(in the rows, 128 means zero)
Each row is followed by its class.
[108 184 110  66 119 166 134 122 113 121 117 130  71  93 131 152] : MR
[123 221  95 134  84 175 133 148 120 121 112 141  98  55 144 157] : Qd
[147 196 100 160 116 166 142 162 136 134 126 135  85  70 114 181] : Ff
[114 138 137 119 125 135 133 149  56 105 127 178 107  71 151 145] : MP
[ 94 163 128 132 105 174 134 136 127 135 120 148 136  61 147  92] : MR
[163 174 133 142  88 159 129 156 145 139 129 143 136  58 162 165] : Qd
[124 157 111 126 128 169 117 123 129 128 107 142  81  91 141 161] : Qd
[159 126 130 156 118 169 145 128 111 138 106 125 124  92 186 154] : Qd
[146 173 153 169 112 162 126 137 142 143 114 127  94  71 113 189] : MP
[120 199 124 110 145 169 102 138 136 127 117 130  86  36 150 142] : Qd
[122 146 113 130 104 170 131 153 148 153 118 136 126  31 162 166] : Ff
[144 168 116 163 135 161 151 128 144 139 127 141  97  87 131 148] : Qd
[144 186 124 154 113 155 110 112 145 138 116 131  83  98 137 161] : Qd
[128 155  89 135 126 147 145 145 149 122 110 157  80  84 151 144] : MP
[146 153 109 111 129 152 130 136 140 129 111 139 110  84 145 148] : MR
[172 144 104 152 165 165 142 140 165 114 134 169  78  37 177 171] : MP
[170 138 132 157 116 137 132 135 149 105 107 182  86  67 168 167] : MP
[148 196 114 165  91 155 136 132 137 124 108 136  67 106 121 148] : Qd
[147 173 116 154 113 156 140 136 145 123 109 126  93  74 144 169] : Ff
[117 206 120 147 122 252 116 152 149 122 110 118  89  67 134 161] : Ff
[141 157 149 119 137 154  96 135 151 127 136 137 140  93 151 146] : MR
[139 156 117 115 125 158 108 131 119 128 132 125  98  77 161 138] : MP
[127 184 114 131 117 145 136 219 128 127 112 118  98  62 130 123] : MP
[142 190 108 127 127 173 139  93 153 156 136 145 108  91 160 157] : MR
[142 116 124 147 146 163 126 126 140 128 136 124 128  73 205 156] : MR
[123 161 130 130 119 165 127 127 125 116 119 252 101 106 157 131] : MP
[133 190 110  89 124 162 120 126 128 115 132 106 131  70 148 137] : Ff
[118 185 117 125 127 147 142 133 136 157  97 120  97  90 138 168] : MR
[140 148 108 168 100 132 123 138 155 138 123 128 118  90 114 153] : Qd
[145 163 117 191 107 165 134 133 141 129 111 141  72  30 139 194] : MR
[128 145 119 156 130 155 134 136 151 124 128 136 141  50 165 160] : Ff
[119 165 106 137 127 154 128 130 138 125 114 120 104  94 162 140] : MP
[155 165 104 147 123 163 123 131 132 165 116 127 135 109 129 138] : Ff
[ 63 143 115 156 122 142 118 146 150 125 154 144 101 134 140 153] : MR
[ 99 180  94 108 123 155 134 123 144 129 122 134  89  82 162 152] : MP
[124 135 147 103 124 157 126 133 117 113 121 133 110  64 165 129] : MP
[145 149  94 170 133 185 112 138 143 126 111 151  83 102 110 141] : MR
[115 204 104  95 114 153 109 121 123 109 141 144  70  80 141 141] : MR
[112 176 108 117 147 160 131 138 148 138 129 136 104  70 134 160] : MR
[115 153  94 143 142 163 135 144 134 130 127 154  28  63 164 161] : MR
[157 133 125 161 112 162 123 127 131 123 126 135  97  71 147 145] : MR
[138 163 114 126 133 161 144 136 119 134 125 163  94  76 150 140] : MR
[135 176  53 172  97 162 133 147 159 138  99 138  85  24 144 174] : Ff
[131 150 118 123 111 153 181 141 152 153 101 135 100  94 113 158] : Ff
[139 166 128 213 108 168 123 122 139 114 118 131  99 157 105 173] : Ff

Each row is followed by its class.
[142 136 116 141 154 144 136 136 117 149 156 134 126 140 133 145] : Zl
[136 128 125 122 135 128 122 128 116 137 140 126 127 158 118 118] : Zl
[143 119 124 124 151 134 111 112 142  79 129 126 134  89 134 121] : Hl
[124 123 129  99 103 133 107 139 140  99 121 126 126 143 123 100] : Dg
[150 120 128 130 131 162 135 102 136  76 131 119 126 102 138 122] : Hl
[142 128 124 129 149 134 133 126 125 116 140 129 133 115 127 131] : DR
[141 140 163 110 138 121 131 114 123 116 138 124 133 146 110 124] : Zh
[131 124 135 122 121 134 128 127 129 116 128 130 133 106 130 124] : DR
[129 124 123 133 145 117 134 128 128 126 134 129 132 130 141 127] : Zl
[144 134 155 111 142 134 115 115 122 110 138 133 131 162 114 122] : Zh
[146 145 143 125 141 107 136 136 116 140 143 129 136 144 112 137] : MB
[133 127 149 114 152 111 129 123 133 128 136 131 119 141 115 122] : MB
[131 109 110 141 141 164 121 107 137 103 109 123 125 108 150 129] : TT
[125 113 118 120 134 155 130 108 140  74 110 124 132  85 138 115] : Hl
[130 132 128 118 127 116 128 126 118 123 130 129 130 156 114 137] : Dg
[156 135 143 116 156 126 128 113 118 126 140 136 124 146 123 122] : MB
[132 126 102 155 144 147 142 126 118 130 105 125 130  97 151 149] : DR
[112 125 123 146 125 147 110 116 119 115 124 129 121 127 144 127] : TT
[131 117 102 141 148 145 137 125 130 106 122 113 126 105 143 129] : DR
[134 110 109 127 146 151 131 116 115  97 114 127 120 101 143 124] : TT
[135 120 116 103 121 142 156 126 134 105 127 130 126 108 140 120] : DR
[132 118 130 140 123 166 123 115 135  93 117 127 121  92 149 130] : Hl
[140 106 119 115 131 148 128 120 131  96 120 131 127 100 136 121] : JD
[143 153 132 114 148 131 113 114 126 111 130 129 131 134 124 116] : Dg
[142 114 113 142 160 156 135 114 124  96 121 128 130 101 147 132] : TT
[128 126 140 135 131 136 127 117 129 116 131 129 130 117 133 129] : Hl
[118 126 127 153 122 161 116 122 136 122 124 136 108 122 143 124] : Hl
